Here is a tiny trained network, its code and every weight. The questions are about switching its units off for an input and a target symbol, where a switched-off unit gives its printed mean instead of its output.

import numpy as np


def w(rows, s, z=0):
    codes = np.array(rows[::2]) - 128.0
    scale = np.full(codes.shape[1], s)
    scale[-1] = z or s
    return codes * scale


def norm(h):
    return h / np.sqrt((h * h).mean(-1, keepdims=True) + 1e-5)


def f(y):
    return y / 2 * (1 + np.tanh(0.7978845608 * (y + 0.044715 * y**3)))


def softmax(a):
    e = np.exp(a - a.max(-1, keepdims=True))
    return e / e.sum(-1, keepdims=True)


def log_softmax(a):
    a = a - a.max(-1, keepdims=True)
    return a - np.log(np.exp(a).sum(-1, keepdims=True))


def net(x, mask):
    ids = ['ΔΘΦζηλτψω'.index(c) for c in x.split()]
    T = len(ids)
    res = E[ids] + P[:T]
    u = 0
    for l in range(2):
        r = norm(res)
        for j in range(2):
            rows = slice(4 * j, 4 * j + 4)
            q, k, v = (r @ M[l][rows].T for M in (Q, K, V))
            z = softmax(np.where(np.tri(T) > 0, q @ k.T / 4**0.5, -1e9)) @ v
            o = O[l][rows]
            res = res + np.where(mask[u + j], z, o[:, -1]) @ o[:, :-1]
        u += 2
        y = f(norm(res) @ A[l][:, :-1].T + A[l][:, -1])
        res = res + np.where(mask[u : u + 16], y, B[l][:, -1]) @ B[l][:, :-1]
        u += 16
    return log_softmax(norm(res)[-1] @ U[:, :-1].T + U[:, -1])


Q, K, V, O, A, B = {}, {}, {}, {}, {}, {}
E = w([
[176,163,102,167],'Δ',
[91,76,200,151],'Θ',
[159,180,183,113],'Φ',
[160,179,180,112],'ζ',
[182,64,139,109],'η',
[151,113,94,189],'λ',
[207,221,251,97],'τ',
[119,121,78,138],'ψ',
[123,95,101,61],'ω',
],0.024)
P = w([
[109,162,110,6],'0',
[174,95,112,39],'1',
[186,73,96,73],'2',
[184,73,103,89],'3',
[178,80,105,100],'4',
[169,89,110,115],'5',
[159,103,115,128],'6',
[147,118,122,140],'7',
[130,134,131,151],'8',
[113,159,143,166],'9',
[94,182,152,166],'10',
],0.011)
Q[0] = w([
[175,104,131,154],'0.h1',
[177,161,39,61],'0.h1',
[118,185,114,86],'0.h1',
[97,146,119,42],'0.h1',
[206,128,142,133],'0.h2',
[105,123,253,100],'0.h2',
[89,215,118,118],'0.h2',
[130,120,133,56],'0.h2',
],0.015)
K[0] = w([
[137,128,168,195],'0.h1',
[209,76,116,157],'0.h1',
[151,113,111,81],'0.h1',
[146,97,123,58],'0.h1',
[107,115,114,182],'0.h2',
[18,254,95,146],'0.h2',
[172,167,122,73],'0.h2',
[110,121,104,99],'0.h2',
],0.013)
V[0] = w([
[93,226,74,127],'0.h1',
[159,142,139,136],'0.h1',
[2,209,132,94],'0.h1',
[56,110,120,170],'0.h1',
[170,133,103,161],'0.h2',
[95,146,139,192],'0.h2',
[83,80,120,191],'0.h2',
[151,176,141,178],'0.h2',
],0.0072)
O[0] = w([
[253,64,110,155,25],'0.h1',
[114,133,125,105,136],'0.h1',
[172,78,59,118,1],'0.h1',
[153,77,91,117,90],'0.h1',
[132,151,160,89,129],'0.h2',
[146,94,112,46,78],'0.h2',
[107,122,53,65,125],'0.h2',
[135,85,144,64,85],'0.h2',
],0.0056,0.0071)
A[0] = w([
[120,32,112,206,145],'0.n1',
[111,171,131,121,3],'0.n2',
[153,116,162,124,96],'0.n3',
[186,177,84,75,53],'0.n4',
[93,126,1,169,137],'0.n5',
[87,137,158,64,81],'0.n6',
[135,126,150,138,84],'0.n7',
[174,79,98,150,81],'0.n8',
[212,122,61,125,160],'0.n9',
[119,140,203,127,132],'0.n10',
[80,160,73,105,62],'0.n11',
[119,97,173,72,94],'0.n12',
[23,94,100,140,205],'0.n13',
[186,175,174,55,71],'0.n14',
[145,118,155,187,63],'0.n15',
[205,148,219,116,83],'0.n16',
],0.011,0.0045)
B[0] = w([
[121,171,191,166,209],'0.n1',
[112,134,166,119,108],'0.n2',
[116,113,146,157,164],'0.n3',
[152,167,247,107,119],'0.n4',
[198,176,225,130,173],'0.n5',
[118,75,52,204,166],'0.n6',
[111,142,117,188,128],'0.n7',
[120,68,152,94,143],'0.n8',
[202,51,192,84,160],'0.n9',
[163,50,104,145,218],'0.n10',
[128,185,85,70,125],'0.n11',
[152,55,79,153,229],'0.n12',
[209,254,155,67,200],'0.n13',
[73,95,173,188,200],'0.n14',
[168,143,98,162,135],'0.n15',
[107,27,121,123,254],'0.n16',
],0.0062,0.0055)
Q[1] = w([
[2,120,240,114],'1.h1',
[75,171,80,208],'1.h1',
[84,157,167,217],'1.h1',
[140,50,111,166],'1.h1',
[236,147,97,79],'1.h2',
[189,27,44,153],'1.h2',
[48,126,228,148],'1.h2',
[6,93,131,157],'1.h2',
],0.012)
K[1] = w([
[1,56,90,183],'1.h1',
[174,100,159,69],'1.h1',
[83,67,168,83],'1.h1',
[66,165,131,131],'1.h1',
[161,123,84,167],'1.h2',
[71,189,74,247],'1.h2',
[125,181,216,27],'1.h2',
[81,139,155,85],'1.h2',
],0.013)
V[1] = w([
[183,134,93,215],'1.h1',
[91,134,160,254],'1.h1',
[155,137,251,53],'1.h1',
[164,57,136,100],'1.h1',
[155,143,60,110],'1.h2',
[76,141,127,24],'1.h2',
[188,139,77,166],'1.h2',
[21,181,181,171],'1.h2',
],0.0086)
O[1] = w([
[154,65,110,77,99],'1.h1',
[226,163,110,60,152],'1.h1',
[21,190,64,204,254],'1.h1',
[111,119,38,201,243],'1.h1',
[235,227,142,122,39],'1.h2',
[59,241,141,94,101],'1.h2',
[254,121,75,174,74],'1.h2',
[91,16,181,89,104],'1.h2',
],0.0056,0.0054)
A[1] = w([
[126,91,155,134,118],'1.n1',
[174,190,67,91,125],'1.n2',
[74,115,109,142,155],'1.n3',
[125,120,117,146,99],'1.n4',
[136,116,153,144,103],'1.n5',
[168,116,180,116,112],'1.n6',
[124,88,181,51,158],'1.n7',
[67,150,3,18,2],'1.n8',
[142,128,108,154,111],'1.n9',
[140,189,164,116,170],'1.n10',
[137,88,81,91,152],'1.n11',
[165,121,125,131,97],'1.n12',
[143,122,124,143,95],'1.n13',
[99,95,141,166,113],'1.n14',
[214,123,112,165,146],'1.n15',
[170,114,127,66,127],'1.n16',
],0.019,0.0082)
B[1] = w([
[146,150,134,93,220],'1.n1',
[104,126,98,62,168],'1.n2',
[148,110,89,124,230],'1.n3',
[138,128,121,124,131],'1.n4',
[125,128,137,106,153],'1.n5',
[94,128,153,123,153],'1.n6',
[132,177,163,139,225],'1.n7',
[3,75,193,154,160],'1.n8',
[130,141,116,129,136],'1.n9',
[137,105,94,75,198],'1.n10',
[85,172,91,107,203],'1.n11',
[123,131,121,146,125],'1.n12',
[130,131,129,134,124],'1.n13',
[157,125,118,102,253],'1.n14',
[111,172,109,186,201],'1.n15',
[77,151,116,134,132],'1.n16',
],0.016,0.0069)
U = w([
[148,92,139,127,97],'Δ',
[202,101,151,126,116],'Θ',
[170,38,18,142,126],'Φ',
[138,90,145,125,85],'ζ',
[141,92,155,132,106],'η',
[156,167,129,213,255],'λ',
[162,176,235,87,178],'τ',
[156,208,75,46,137],'ψ',
[6,103,130,144,100],'ω',
],0.013,0.0052)

Each question gives the input, a string of symbols that net reads in full, and the target symbol t.
The units are the heads (4 rows each of Q, K, V and O) and the neurons (one row each of A and B). Each row of codes is followed by its name. A weight is (code - 128) times the scale printed after its matrix; where a second scale follows, it is the last column's (O, A, B and U).
mask holds one flag per unit, layer by layer, with each layer's heads first. A switched-off unit (its flag False) gives its mean, the last column of its rows in O or B, instead of its output. The means were averaged over made-up inputs and are rounded, as every weight is.
A unit's drop is (log p(t) with every unit on - log p(t) with that unit switched off) / (log p(t) with every unit on - log p(t) with every unit switched off).
The circuit of an input: a set's keep is (log p(t) with only the set's units on - log p(t) with every unit switched off) / (log p(t) with every unit on - log p(t) with every unit switched off). Starting from the 12 units with the biggest drops (on a tie, the unit counted first), units are removed one at a time, each time the one whose removal leaves the highest keep (on an exact tie, the one counted first), for as long as the keep stays at least 0.8.
circuit, biggest first: the units of the circuit, biggest drop first
unit that matters most: the unit with the biggest drop
k most important neurons: the k neurons with the biggest drops, biggest first
k most important neurons of layer l: the k neurons of layer l with the biggest drops, biggest first
heads that matter: for each layer, one digit per head in row order, 1 if its drop is at least 0.15 and else 0, layers parted by /
input λ ψ η Θ ω η η η η η, target Φ: heads that matter => 00 / 00
input ψ τ Θ Θ λ η ζ, target λ: 2 most important neurons of layer 0 => 0.n10, 0.n9
input ω η Δ λ η η ω η Θ ζ, target ψ: unit that matters most => 1.h2
input ω η τ η ψ Θ η, target τ: circuit, biggest first => 1.h1, 1.n7
input η η ω η, target Θ: heads that matter => 11 / 11
input η λ η τ Δ η λ λ η, target ω: 4 most important neurons of layer 0 => 0.n5, 0.n13, 0.n1, 0.n12
input η λ λ Δ Θ, target τ: circuit, biggest first => 0.n13, 1.h1
input ω Θ τ η η Φ η λ η, target ω: 3 most important neurons of layer 1 => 1.n16, 1.n11, 1.n7
input η η η Θ η η η ω η η, target Φ: 2 most important neurons => 0.n13, 1.n3
input Θ Θ ζ η η ζ, target ω: heads that matter => 00 / 01
input η η ψ η, target τ: heads that matter => 01 / 11
input η ζ η η ζ η λ Θ η Θ η, target ψ: 3 most important neurons => 1.n11, 1.n8, 0.n5
input τ Θ η Δ η, target λ: heads that matter => 01 / 01
input η Θ λ, target λ: heads that matter => 00 / 00
input ψ η Θ Δ τ η η Θ, target λ: heads that matter => 10 / 01
input Θ η λ ω ω Φ, target ω: most important neuron => 0.n13
input η Δ η, target λ: heads that matter => 01 / 11
input λ η η Θ η ψ Θ Φ, target Φ: 3 most important neurons => 0.n13, 1.n7, 0.n9
input ω λ λ τ Θ, target ψ: 3 most important neurons => 1.n10, 0.n4, 0.n13
input λ λ η η η ζ, target Φ: 2 most important neurons => 1.n7, 0.n9
input λ Θ τ Θ, target Φ: unit that matters most => 1.h1
input λ ω Θ η η ζ Φ ψ ψ, target ψ: 2 most important neurons of layer 1 => 1.n10, 1.n2
input ω η ω ω Θ, target ψ: 2 most important neurons => 1.n10, 0.n13
input ψ η τ η ω λ Θ, target λ: 2 most important neurons of layer 0 => 0.n13, 0.n6
input ψ λ Θ η Θ η Δ Θ η Φ, target λ: heads that matter => 11 / 01
input Θ λ η λ Θ ψ Θ λ ζ, target ω: 2 most important neurons => 0.n13, 0.n6
input ψ Θ Θ ζ, target λ: unit that matters most => 0.h1
